Below are the code and all the weights of a small trained network. Each question names an input and a target symbol and asks about switching units off, where a switched-off unit gives its printed mean instead of its output.

import numpy as np


def w(rows, s, z=0):
    codes = np.array(rows[::2]) - 128.0
    scale = np.full(codes.shape[1], s)
    scale[-1] = z or s
    return codes * scale


def f(y):
    return y / 2 * (1 + np.tanh(0.7978845608 * (y + 0.044715 * y**3)))


def softmax(a):
    e = np.exp(a - a.max(-1, keepdims=True))
    return e / e.sum(-1, keepdims=True)


def log_softmax(a):
    a = a - a.max(-1, keepdims=True)
    return a - np.log(np.exp(a).sum(-1, keepdims=True))


def net(x, mask):
    ids = ['ΞΠΣΨΩβγεημ'.index(c) for c in x.split()]
    T = len(ids)
    res = E[ids] + P[:T]
    q, k, v = (res @ M[0].T for M in (Q, K, V))
    z = softmax(np.where(np.tri(T) > 0, q @ k.T / 3**0.5, -1e9)) @ v
    res = res + np.where(mask[0], z, O[0][:, -1]) @ O[0][:, :-1]
    y = f(res @ A[0][:, :-1].T + A[0][:, -1])
    res = res + np.where(mask[1:9], y, B[0][:, -1]) @ B[0][:, :-1]
    return log_softmax(res[-1] @ U[:, :-1].T + U[:, -1])


Q, K, V, O, A, B = {}, {}, {}, {}, {}, {}
E = w([
[157,147,176,109,127],'Ξ',
[87,144,131,50,145],'Π',
[100,59,160,250,46],'Σ',
[208,127,190,100,119],'Ψ',
[74,136,165,160,113],'Ω',
[183,129,133,125,211],'β',
[114,178,101,120,104],'γ',
[110,163,113,100,106],'ε',
[106,142,116,69,148],'η',
[105,123,135,125,43],'μ',
],0.019)
P = w([
[99,90,160,62,2],'0',
[111,180,93,152,119],'1',
[153,185,95,97,194],'2',
[166,145,106,124,125],'3',
[167,184,100,122,170],'4',
[103,196,65,155,195],'5',
[164,155,98,116,172],'6',
[167,169,99,143,159],'7',
],0.0087)
Q[0] = w([
[91,184,156,191,120],'head 1',
[253,199,184,153,185],'head 1',
[157,61,91,135,104],'head 1',
],0.0065)
K[0] = w([
[244,239,199,54,158],'head 1',
[138,15,195,3,4],'head 1',
[46,206,27,66,184],'head 1',
],0.0044)
V[0] = w([
[74,183,85,127,65],'head 1',
[79,115,82,123,214],'head 1',
[155,117,167,10,130],'head 1',
],0.012)
O[0] = w([
[189,207,140,177,2,150],'head 1',
[70,211,185,97,138,1],'head 1',
[213,114,147,59,118,203],'head 1',
],0.0091,0.0089)
A[0] = w([
[198,121,60,226,150,95],'neuron 1',
[241,170,141,186,183,162],'neuron 2',
[139,153,213,101,165,96],'neuron 3',
[57,90,23,169,26,252],'neuron 4',
[158,140,249,204,152,241],'neuron 5',
[166,2,236,72,193,134],'neuron 6',
[165,51,148,150,120,137],'neuron 7',
[83,151,62,52,111,182],'neuron 8',
],0.0071,0.0035)
B[0] = w([
[184,39,170,186,2,213],'neuron 1',
[79,130,178,254,68,254],'neuron 2',
[41,185,150,155,166,132],'neuron 3',
[161,157,132,25,168,215],'neuron 4',
[41,232,208,120,229,169],'neuron 5',
[107,97,46,166,214,243],'neuron 6',
[110,81,164,230,225,207],'neuron 7',
[186,229,98,16,29,145],'neuron 8',
],0.0059,0.0082)
U = w([
[255,149,45,60,94,234],'Ξ',
[198,176,124,90,111,240],'Π',
[56,95,114,176,32,202],'Σ',
[107,37,96,144,130,74],'Ψ',
[97,154,146,165,89,42],'Ω',
[70,141,142,145,213,223],'β',
[110,151,134,182,84,43],'γ',
[115,134,156,153,89,6],'ε',
[146,179,143,155,143,14],'η',
[148,127,178,160,70,4],'μ',
],0.0084,0.0029)

Each question gives the input, a string of symbols that net reads in full, and the target symbol t.
The units are the heads (3 rows each of Q, K, V and O) and the neurons (one row each of A and B). Each row of codes is followed by its name. A weight is (code - 128) times the scale printed after its matrix; where a second scale follows, it is the last column's (O, A, B and U).
mask holds one flag per unit, heads first, then neurons. A switched-off unit (its flag False) gives its mean, the last column of its rows in O or B, instead of its output. The means were averaged over made-up inputs and are rounded, as every weight is.
A unit's drop is (log p(t) with every unit on - log p(t) with that unit switched off) / (log p(t) with every unit on - log p(t) with every unit switched off).
The circuit of an input: a set's keep is (log p(t) with only the set's units on - log p(t) with every unit switched off) / (log p(t) with every unit on - log p(t) with every unit switched off). Starting from all 9 units, units are removed one at a time, each time the one whose removal leaves the highest keep (on an exact tie, the one counted first), for as long as the keep stays at least 0.8.
units of the circuit, in order: the units of the circuit, biggest drop first
k most important neurons: the k neurons with the biggest drops, biggest first
drop of u: that unit's drop, to one decimal
input ε Ψ Ψ μ, target Ξ: units of the circuit, in order -> (neuron 2; neuron 4)
input μ η Σ Ψ, target μ: units of the circuit, in order -> (head 1; neuron 2; neuron 1)
input β Ψ Σ Ω, target β: 2 most important neurons -> (neuron 1; neuron 2)
input Σ Σ β β, target Σ: units of the circuit, in order -> (head 1; neuron 1)
input β Ω Ψ γ β, target β: units of the circuit, in order -> (head 1; neuron 6)
input Ω ε β γ μ Π, target Ξ: units of the circuit, in order -> (neuron 2; neuron 8)
input Π ε Π Ψ Ψ β β Ξ, target β: 2 most important neurons -> (neuron 1; neuron 6)
input β η Ψ, target β: units of the circuit, in order -> (head 1; neuron 6; neuron 3)
input β Σ Ψ β β μ η Ψ, target β: units of the circuit, in order -> (head 1; neuron 5; neuron 6)
input μ μ Ξ μ Σ β, target μ: units of the circuit, in order -> (head 1; neuron 1; neuron 2)
input Ψ Σ β β μ γ, target Ξ: units of the circuit, in order -> (neuron 2; neuron 8; neuron 7)
input Ψ η Ψ γ μ η ε β, target Ψ: most important neuron -> (neuron 6)
input Π Ψ β μ γ ε, target Ξ: drop of neuron 7 -> 0.2
input Ψ η Σ β γ Ψ Ψ, target Ψ: drop of head 1 -> 0.6
input Ψ Ψ Π Ξ, target Ψ: most important neuron -> (neuron 6)
input β β β β, target β: drop of head 1 -> 1.0
